(52): [ 93 122 134  64  86]
(131): [130 128 110 167 206]
(100): [123 122 130 119 116]
(87): [125 170  92  99 106]
(30): [154 125 170  92 101]
find: [128 110 167 206]	(131)
present: [ 93 122 134  64  86]	yes
find: [125 170  92 101]	(30)
present: [125 170  92 101]	yes
present: [65 86]	no
present: [123 122 130 119]	yes

(58): [130 129 134 128 136 142 138 125 128 123 132 126 135 134 128 119 135 122
 130 122 120 129 137 130 126 134 131 136]
(87): [131 126 131 125 129 128 124 127 130 127 127 127 130 129 129 129 138 128
 125 132 121 123 128 127 130 125 129 125]
(176): [133 122 138 162 136 128 122 118 146 121  95 125 128 131 144 142 125 142
 107 105 135 113 116 120 144 110 115 146]
(180): [123 141 135 121 131 135 126 132 124 121 122 123 130 131 126 126 120 133
 130 123 132 117 128 120 134 127 140 138]
(209): [117 115 129 146 125 120 131 126 126 126 141 130 121 137 138 141 132 141
 134 143 132 145 133 137 129 145 127 113]
(30): [133 127 127 141 119 123 145 123 126 130 141 118 121 133 126 144 130 130
 130 120 126 139 128 140 137 125 130 138]
(131): [115 128 145 129 138 159 153 122 129 104 140 129 150 125 129 110 139 111
 134 122 111 129 143 131 118 134 148 148]
(193): [137 120 154 193 145 123 113  93 180 119  69 118 138 140 180 157 118 161
  88  72 132 102 104 116 165  90 107 178]
(52): [128 138 142 121 135 137 134 128 122 122 116 115 131 140 129 128 118 134
 128 121 140 114 132 127 137 128 139 136]
(65): [163 144 108 106 119 119 108  81 173  98 120 127 118 163 120 110 150 138
 123 142  99 176 129 139 155 156 131 114]
(147): [171 136 105  98 117 118 109  75 185  96 117 131 117 166 125 109 156 138
 116 138  96 183 132 140 169 163 132 109]
present: [125 166 117]	no
present: [136 128 134]	no
present: [138 123 141]	no
present: [131 126 126 126 141]	yes
find: [107 105 135 113 116 120 144 110]	(176)

(209): [107 164 118 123 135 127  96 154 157 114 128 123 115 130 113  94 100  69
 126 101 118 133 134 125  96 164 124]
(87): [ 85 138 117 163 120  89 180 124  74 145  81 119 128 150  90 104 106 129
 141 148 140 141 120 147  95 185 113]
(65): [ 96  88 143 130 112 162 112  97 142 113 138 138 134 130 127 148 156 102
 134 119 105 107 151 129  96  78 116]
(52): [201 134 100 144 142 104 138 128 129 160 122 128 120 146 138 147  94 186
 131 116 145 138 114 150 149 124 131]
present: [125  96 164 124]	yes
present: [147 120 141 140 148]	no

(180): [ 83 123 142  59]
(176): [162 118 112 208]
(30): [162 118 112  61]
present: [118 112 208]	yes
find: [112  61]	(30)
present: [ 83 124]	no
present: [124 142]	no

(193): [135 117 133 160  93 134 136 122 126 120 113 159 161 135  71 165 119  75
 133 123 108 139 146 143 149 118 146 127 133 141 124 125 114  90]
(180): [129 117  93 133 160 124 110 134 133 150 140  94  91 128 195  71 125 188
 106 136 146 121 112 103  92 135 115 123 111 114 133 143 132 167]
(131): [137 153 127  87 152 109 113 120 130 143 131 103  79 136 144 106 125 128
 111 122 128  94 128  99 140 144 164 128 102 142 150  99 107 147]
(87): [153 148 135 112 114 112 113 109 128 142 109 134 104 153  75 141 109  54
 105 113 100  97 154 105 169 134 204 125  97 165 154  86  77 102]
present: [125 188 106]	yes
present: [141 108  54]	no
find: [117 133 160  93]	(193)

(87): [ 97  58 157 149  95 132 148  67  82 128]
(100): [ 97  58 157 149  95 132 148  82  67 166]
(30): [199 119 118 137 163  82 108 100 113  71]
(176): [151 199 118 137 163  82 108 100 113  56]
(52): [151 199 118 137 163 125 108 100 113  56]
find: [151 199 118 137 163  82 108 100 113  56]	(176)
find: [67 82]	(87)
find: [199 119 118 137 163  82 108 100 113  71]	(30)

(52): [136 121 123 135 123 129 124 105 132 136 125 131 125 128 121 133 125 118
 133 137 121 129 117 135 129 138 122 123 121 124 145 129 124 126  86 145
 123 119 145 134 140 129 132 130 143 122 128 135 122 123 122 104 124 105
 121 117 117 131 130 129 136]
(147): [129 124 126  87 145 123 124 105 132 136 125 131 125 128 121 133 125 140
 133 137 121 129 117 135 129 138 122 123 121 124 145 129 124 126  86 145
 123 119 145 134 140 129 132 130 143 122 128 135 122 123 122 118 124 105
 121 117 117 131 130 129 136]
(65): [126 142 132 122 117 129 126 141 137 125 134 131 124 129 128 128 127 129
 115  95 134 139 126 124 127 112 134 123 119 129 130 130 144 129 124 131
 130 106 147 129 117 120 118 112 131 133 129 101 128 140 133 136 129 126
 128 133 130 131 129 124 122]
(180): [126 142 132 122 117 129 126 141 137 125 134 131 124 129 133 128 127 129
 115  95 134 139 126 124 127 112 134 123 119 129 130 130 144 129 124 131
 130 106 147 129 117 120 118 112 131 133 129 101 128 140 133 136 129 126
 128 133 130 131 129 124 122]
(30): [125 105 121 135 123 129 121 105 132 136 125 131 125 128 121 133 125 118
 133 137 121 129 117 135 129 138 122 123 121 124 145 129 124 126  86 145
 123 119 145 134 140 129 132 130 143 131 128 135 122 123 122 104 124 105
 121 117 117 131 130 125 136]
find: [136 121 123 135 123 129 124 105 132 136 125 131 125 128 121 133 125 118
 133 137 121 129 117 135 129 138 122 123 121 124 145 129 124 126  86 145
 123 119 145 134 140 129 132 130 143 122 128 135 122 123 122 104 124 105
 121 117 117 131 130 129 136]	(52)
present: [123 129 124]	yes
present: [129 130]	yes
find: [126 142 132 122 117 129 126 141 137 125 134 131 124 129 128 128 127 129
 115  95 134 139 126 124 127 112 134 123 119 129 130 130 144 129 124 131
 130 106 147 129 117 120 118 112 131 133 129 101 128 140 133 136 129 126
 128 133 130 131 129 124 122]	(65)
present: [129 124]	yes
present: [133 137 121 129]	yes

(65): [169 186  84 113  83 125 141 148 135  95  99 111 114 160 123 113 139 140
 102 154  70 141 142  93 100 145 129 124 155  63 147  87 176 130 154 149
  96  96  72  51 128 121 150 126 160 117 120 111 103 175 112 114 115 194
  74  94 191 132 136  99 119 136]
(87): [149 132  77  96 181 125 160  95  80 118 140 126 106 148  93 125 123 155
 119 117 179  87  86  73 159  71 183  90 159 107 102 132  94 139 144 188
 110 109 153  79 146 186 112 162 113 157 120  99 143  83 137 162 129 129
 146  79 123 160 160 133 133 180]
(131): [154 186  77 110 100 113 171 144 108  81  99 121 106 172 104 101 151 130
 113 133  84 122 165 103 117 129 135 120 145  88 147  87 176 128 144 180
 100  87  72  51 146  95 118 116 160 135 109 116  79 158 117 142 103 180
  85  94 177 140 141 103 107 125]
(193): [117 142 103 180  85  94 177 138 141 100 161 110 122 130  98 143 135 169
  97 113 158  77  92  68 180  82 171  86 162 117 126 109 107 128 149 180
 112 105 165  94 149 173 123 152 106 160 124 109 139 112 137 166 100 124
 152  98 123 162 175 157 117 158]
(176): [121 150 126 160 117 117 111 148 128  95  99 111 114 160 123 113 139 140
 102 154  70 141 142  93 100 145 129 124 155  63 147  87 176 130 154 149
  96  96  72  51 128 121 150 126 160 117 120 111 103 175 112 114 115 194
  74  94 191 132 136  99 119 136]
find: [121 150 126 160 117 117 111 148 128  95  99 111 114 160 123 113 139 140
 102 154  70 141 142  93 100 145 129 124 155  63 147  87 176 130 154 149
  96  96  72  51 128 121 150 126 160 117 120 111 103 175 112 114 115 194
  74  94 191 132 136  99 119 136]	(176)
find: [117 142 103 180  85  94 177 140 141]	(131)
find: [169 186  84 113  83 125 141 148 135  95  99 111 114 160 123 113 139 140
 102 154  70 141 142  93 100 145 129 124 155  63 147  87 176 130 154 149
  96  96  72  51 128 121 150 126 160 117 120 111 103 175 112 114 115 194
  74  94 191 132 136  99 119 136]	(65)
present: [146  95 118 116 160]	yes
find: [162 113 157 120  99]	(87)

(87): [194 134 175 189 186  66 142 127 187 195 184 126 191  66  80  63 176  88
  97 156  63 157 159  62 143 186  68  71 176 138 148 103 143 156 104  81
 180]
(65): [131  64 168  72 140 155 141  62  84  78  93 128 126 104 193  93 160  82
 160 161  83 133 151  66  94 106 182 135 130 158 184  70  66  94 144 169
 159]
(209): [ 70  94  91 134 121 133 171 120 170 150  62 167 138  80 177  86 120  98
 143 187 159 157  63  79 160  87 137 121 178 189 119 171 167  66 129 193
 136]
(58): [ 66 123 168 172 109 164 107  88 162 127  85 147  64 188 133 118 122  62
 115 124 120 157 105 104  85  81 120 123 146 132 187 142  79 151 112 122
 126]
(52): [149  62  80  89  63 176 179 169 123  70  68 100 138  60 141  90 162  79
 169  61 186  99  83 103 159  96 115 101 192 160 132 115 147  68 194  98
  64]
(147): [106  62 186 108 161  74 168 195 155  80 110  88 122 192  96 158 168  77
 148 140 110 186  70 161 181 178 171 152  87 185 146 189 111 162 143 155
 174]
(100): [ 67 195 164 141 144 170 190 119 174  65 109 140 171 103 101 195 140 180
  87  85 102 148 106 122  96  91 156  76 146 149 147 195 150 110 136 166
 140]
(180): [186 184 111  89 105 120  79 119 157  64 179  87 112 155 175 153 114 122
 193 116 187 103  84 136 179  64 141 154  99  92  80 130 107  87  72  61
 162]
(30): [ 82  85 137 107 132  71 147 123 191 158  71 121 182  94 165  61 117  85
 104  78  67 100  61  67 181 142 163 169 105  88 107 152 182 118  71 103
 102]
(193): [119 195 186 187  94  74 132 123 191 165 182  61  71  94 121 158  91 151
 159  83 191  74  69  88  91 158 176  98 107 182  81 144 173 104  71 147
  79]
(176): [186 123 168 172 109 164 107  88 162 127 179 147  64 188 133 118 195  62
 115 124 120 157 105  85  85  81 120 123 146 132 187 142  79 151 112 122
 126]
(131): [119 195 186 187  94  74 132 123 191 165 182  61  71  94 121 158  91 151
 159  83 191  74  69  88  91 158 176  98 107 182  81 144 173 104  71 136
 171]
find: [119 195 186 187  94  74 132 123 191 165 182  61  71  94 121 158  91 151
 159  83 191  74  69  88  91 158 176  98 107 182  81 144 173 104  71 147
  79]	(193)
find: [157  63  79 160  87 137 121 178 189]	(209)
present: [182  81 144]	yes
present: [156 143]	no
present: [87 73]	no
present: [ 93 193]	no
find: [ 63 157 159]	(87)

(193): [148 131 114 109 171 151 108 123 120 147 123 155 133 191  91  63 114 100
 102  86 160 159 147 110 167 161]
(58): [165 137 114 107 156 151 119 131 108 131 122 150 136 183 106  80 112 105
 123 112 168 135 159  95 156 142]
(87): [144 130 122 129 139 143 132 124 116 140 128 135 138 144 120 103 119 111
 135 120 129 139 124 145 148 122]
(147): [145 129 108 104 164 138 119 138 124 137 136 154 137 182 108  83 135 115
 112 101 137 133 159 106 154 146]
(176): [126 128 119 137 124 129 117 135 129 140 114 126 122 156 124 118 127  85
 133 108 127 146 133 120 133 124]
(131): [165 120 122 106 172 152 132 129 107 124 140 139 144 189  89  87 122  96
 129  85 145 157 171 111 170 156]
(180): [148 127 119  94 175 144 123 125 123 136 104 155 137 194  89  77 127  95
 118 101 152 149 164  97 167 144]
(52): [175 153 116 110 150 145 116 135 112 142 121 138 153 196  95  89 144  88
 131  85 141 159 163  94 166 167]
(100): [163 116 118 115 161 161 137 135 129 117 118 152 133 181  86  72 132 100
 122  92 159 159 154 101 168 142]
(30): [151 131 112 104 159 154 111 137 117 146 126 153 137 192 103  76 120  87
 118  83 146 142 149 106 157 151]
(65): [144 107 117  90 183 139 136 129 126 133 113 158 131 172 101  75 122  97
 121  93 140 153 136 129 140 147]
(209): [148 128 133 109 166 145 123 154 102 142 116 163 144 198  80  72 121 102
 108  82 153 154 177 104 152 152]
find: [170 156]	(131)
present: [114 100 102  86 161]	no

